Here is a tiny trained network, its code and every weight. The questions are about switching its units off for an input and a class, where a switched-off unit gives its printed mean instead of its output.

import numpy as np


def w(rows, s, z=0):
    codes = np.array(rows[::2]) - 128.0
    scale = np.full(codes.shape[1], s)
    scale[-1] = z or s
    return codes * scale


def f(y):
    return np.maximum(y, 0)


def log_softmax(a):
    a = a - a.max(-1, keepdims=True)
    return a - np.log(np.exp(a).sum(-1, keepdims=True))


def net(x, mask):
    res = np.array(x, float).reshape(1, 6) / 4 @ E
    y = f(res @ A[0][:, :-1].T + A[0][:, -1])
    res = res + np.where(mask, y, B[0][:, -1]) @ B[0][:, :-1]
    return log_softmax(res[-1] @ U[:, :-1].T + U[:, -1])


A, B = {}, {}
E = w([
[146,124,8],'x0',
[130,128,127],'x1',
[236,199,143],'x2',
[75,209,119],'x3',
[128,127,125],'x4',
[128,131,128],'x5',
],0.012)
A[0] = w([
[161,131,61,3],'neuron 0',
[81,195,91,170],'neuron 1',
[184,71,159,98],'neuron 2',
[119,207,124,101],'neuron 3',
[217,54,118,132],'neuron 4',
[126,117,47,170],'neuron 5',
[161,157,66,152],'neuron 6',
[135,135,216,57],'neuron 7',
[251,199,133,2],'neuron 8',
],0.015,0.0056)
B[0] = w([
[198,181,224,186],'neuron 0',
[107,97,88,234],'neuron 1',
[141,189,62,195],'neuron 2',
[75,165,9,198],'neuron 3',
[20,175,42,241],'neuron 4',
[181,135,238,253],'neuron 5',
[180,158,146,219],'neuron 6',
[198,181,174,208],'neuron 7',
[112,2,153,254],'neuron 8',
],0.011,0.0094)
U = w([
[185,239,214,116],'0',
[106,10,154,113],'1',
[117,242,17,29],'2',
[145,174,128,255],'3',
],0.012,0.0094)

Each question gives the input, the list of numbers given to net, and the class t.
The units are the neurons (one row each of A and B). Each row of codes is followed by its name. A weight is (code - 128) times the scale printed after its matrix; where a second scale follows, it is the last column's (A, B and U).
mask holds one flag per neuron, in row order. A switched-off neuron (its flag False) gives its mean, the last column of its row in B, instead of its output. The means were averaged over made-up inputs and are rounded, as every weight is.
A unit's drop is (log p(t) with every unit on - log p(t) with that unit switched off) / (log p(t) with every unit on - log p(t) with every unit switched off).
The circuit of an input: a set's keep is (log p(t) with only the set's units on - log p(t) with every unit switched off) / (log p(t) with every unit on - log p(t) with every unit switched off). Starting from all 9 units, units are removed one at a time, each time the one whose removal leaves the highest keep (on an exact tie, the one counted first), for as long as the keep stays at least 0.8.
circuit, biggest first: the units of the circuit, biggest drop first
unit that matters most: the unit with the biggest drop
top k neurons: the k neurons with the biggest drops, biggest first
drop when u is switched off: that unit's drop, to one decimal
input [-4,7,6,-1,-8,-7], class 3: top neuron -> neuron 7
input [-8,-6,-8,-2,1,-4], class 0: top 2 neurons -> neuron 7; neuron 8
input [-1,-1,3,-3,-3,-7], class 1: top 4 neurons -> neuron 8; neuron 3; neuron 6; neuron 0
input [8,6,4,-5,7,-8], class 0: top 3 neurons -> neuron 0; neuron 5; neuron 6
input [-1,-3,-7,-8,4,-2], class 2: circuit, biggest first -> neuron 8; neuron 4
input [-2,5,-5,6,4,-2], class 2: top 4 neurons -> neuron 8; neuron 5; neuron 0; neuron 1
input [-3,-4,4,4,-1,-6], class 1: circuit, biggest first -> neuron 8; neuron 0
input [-7,7,-7,-6,6,-2], class 0: circuit, biggest first -> neuron 8; neuron 7
input [-5,-5,-2,-6,-7,0], class 3: top 2 neurons -> neuron 5; neuron 3
input [5,-5,2,-2,-5,1], class 0: circuit, biggest first -> neuron 0; neuron 5
input [4,7,-4,3,-1,2], class 0: top 3 neurons -> neuron 8; neuron 5; neuron 4
input [1,4,8,-7,-4,2], class 1: top 2 neurons -> neuron 8; neuron 3
input [7,2,-8,6,6,-1], class 1: top 2 neurons -> neuron 1; neuron 7
input [-1,-8,-3,2,-2,4], class 1: circuit, biggest first -> neuron 2; neuron 7
input [-7,4,-7,-1,-8,-5], class 3: top 2 neurons -> neuron 8; neuron 5
input [-3,0,5,-7,4,4], class 2: top 3 neurons -> neuron 4; neuron 2; neuron 5
input [-3,-2,-5,8,-6,-6], class 2: top 3 neurons -> neuron 8; neuron 5; neuron 3
input [-1,-2,4,8,-2,7], class 2: unit that matters most -> neuron 3
input [2,2,8,6,3,-7], class 1: drop when neuron 8 is switched off -> 1.3
input [5,-7,-5,-4,-6,3], class 3: drop when neuron 8 is switched off -> 2.2
input [-8,2,-2,-5,8,-1], class 0: circuit, biggest first -> neuron 7
input [6,-5,8,2,-8,8], class 1: drop when neuron 8 is switched off -> 1.6
